[[117 109 123 118 119 132 136 120 137 119 116 115]
 [145 141 146 115 120 109 129 124 137 152 117 121]]
->
[[145 141 146 115 120 109 129 124 137 152 117 121]]

[[112 120 129 139 112 112 127 149 132 129 147 109 142 111 146 147]
 [129 138 122 127 137 130 127 137 134 134 136 123 124 121 123 131]
 [122 123 130 133 120 122 128 135 129 128 134 122 134 123 136 135]
 [128 146 117 127 144 130 127 144 138 138 142 119 121 115 119 133]
 [126 130 126 130 128 126 128 134 131 130 134 123 129 123 129 132]]
->
[[129 138 122 127 137 130 127 137 134 134 136 123 124 121 123 131]
 [128 146 117 127 144 130 127 144 138 138 142 119 121 115 119 133]]

[[136 125 124 126]
 [128 130 125 114]
 [133 128 133 111]
 [130 129 118 123]
 [137 125 124 129]
 [133 128 132 114]
 [125 123 130 156]
 [127 130 124 113]
 [114 131 136 119]
 [135 125 121 111]
 [128 128 118 121]]
->
[[128 130 125 114]
 [130 129 118 123]
 [133 128 132 114]
 [127 130 124 113]
 [135 125 121 111]]

[[127 123 127 128 137 126 133 125 128 123 120]
 [125 153 115 107 141 127 137 128 113 132 139]
 [127 110 131 136 139 125 134 122 133 118 111]
 [131 108 141 148 109 130 115 131 143 127 124]
 [129 134 129 128 119 130 122 132 128 134 136]]
->
[[125 153 115 107 141 127 137 128 113 132 139]
 [131 108 141 148 109 130 115 131 143 127 124]]

[[124 117 130 133 133 140 131]
 [151 126 108 121 121 129 103]]
->
[[151 126 108 121 121 129 103]]

[[110 143 128 125 153 125 110 128 134]
 [133 123 124 125 121 125 134 132 128]]
->
[[133 123 124 125 121 125 134 132 128]]

[[128 129 130 131 129 119 135 131 120 133 143 129 128 149 133 144]
 [125 138 117 120 116 126 133 129 129 132 133 141 139 125 107 139]
 [125 137 116 118 116 130 132 130 129 134 133 142 138 130 109 139]
 [131 124 135 135 130 124 131 132 120 137 142 127 120 150 135 143]]
->
[[125 138 117 120 116 126 133 129 129 132 133 141 139 125 107 139]
 [131 124 135 135 130 124 131 132 120 137 142 127 120 150 135 143]]

[[114 130 137 128]
 [127 102 131 146]
 [114 128 137 130]
 [126 136 129 122]]
->
[[127 102 131 146]
 [126 136 129 122]]

[[121 143 115]
 [125 112 149]
 [121 140 117]
 [130 138 121]
 [134 143 117]
 [134 133 126]
 [125 122 137]
 [128 137 121]
 [139 118 143]]
->
[[125 112 149]
 [130 138 121]
 [134 133 126]
 [128 137 121]]
---
[[130 134 129 138 130 134 133 123 131]
 [134 141 130 148 132 141 137 117 134]
 [128 138 133 133 128 147 136 126 116]
 [129 131 128 132 129 130 129 126 129]
 [123 127 132 114 123 139 128 136 107]
 [129 134 130 134 128 140 133 126 122]
 [123 120 128 113 124 123 122 136 119]
 [130 130 127 136 130 128 131 123 136]
 [130 121 123 129 130 110 123 126 146]
 [125 122 127 118 126 122 124 133 124]]
->
[[123 131 130 134 129 138 130 134 133]
 [117 134 134 141 130 148 132 141 137]
 [126 116 128 138 133 133 128 147 136]
 [126 129 129 131 128 132 129 130 129]
 [136 107 123 127 132 114 123 139 128]
 [126 122 129 134 130 134 128 140 133]
 [136 119 123 120 128 113 124 123 122]
 [123 136 130 130 127 136 130 128 131]
 [126 146 130 121 123 129 130 110 123]
 [133 124 125 122 127 118 126 122 124]]

[[137 129 136 115 119 130 122]
 [137 123 135 123 129 121 132]
 [131 120 129 130 134 115 136]
 [136 133 136 115 118 137 120]
 [141 113 137 125 135 105 141]
 [118 125 119 146 141 122 137]
 [116 141 120 130 122 148 117]
 [131 134 131 123 122 138 122]
 [127 133 128 122 121 137 119]
 [137 132 136 109 115 135 117]
 [117 144 120 131 123 152 118]]
->
[[130 122 137 129 136 115 119]
 [121 132 137 123 135 123 129]
 [115 136 131 120 129 130 134]
 [137 120 136 133 136 115 118]
 [105 141 141 113 137 125 135]
 [122 137 118 125 119 146 141]
 [148 117 116 141 120 130 122]
 [138 122 131 134 131 123 122]
 [137 119 127 133 128 122 121]
 [135 117 137 132 136 109 115]
 [152 118 117 144 120 131 123]]

[[136 131 126 123 117 132 125]
 [137 128 123 122 117 130 124]
 [138 131 123 124 117 128 122]
 [133 129 135 117 105 129 128]]
->
[[132 125 136 131 126 123 117]
 [130 124 137 128 123 122 117]
 [128 122 138 131 123 124 117]
 [129 128 133 129 135 117 105]]

[[133 124 135 131 127 124 127 129 133]
 [142 116 149 142 110 106 132 142 139]]
->
[[129 133 133 124 135 131 127 124 127]
 [142 139 142 116 149 142 110 106 132]]

[[130 136 139 133 121 134]
 [118 123 124 128 129 123]
 [125 138 149 140 117 135]
 [141 131 130 125 130 132]
 [131 119 110 118 137 122]]
->
[[121 134 130 136 139 133]
 [129 123 118 123 124 128]
 [117 135 125 138 149 140]
 [130 132 141 131 130 125]
 [137 122 131 119 110 118]]

[[149 139 135 152 134 110 152 124]
 [105 114 117 114 119 143 107 125]
 [146 136 130 146 143 114 140 127]
 [115 125 125 120 125 146 118 129]]
->
[[152 124 149 139 135 152 134 110]
 [107 125 105 114 117 114 119 143]
 [140 127 146 136 130 146 143 114]
 [118 129 115 125 125 120 125 146]]
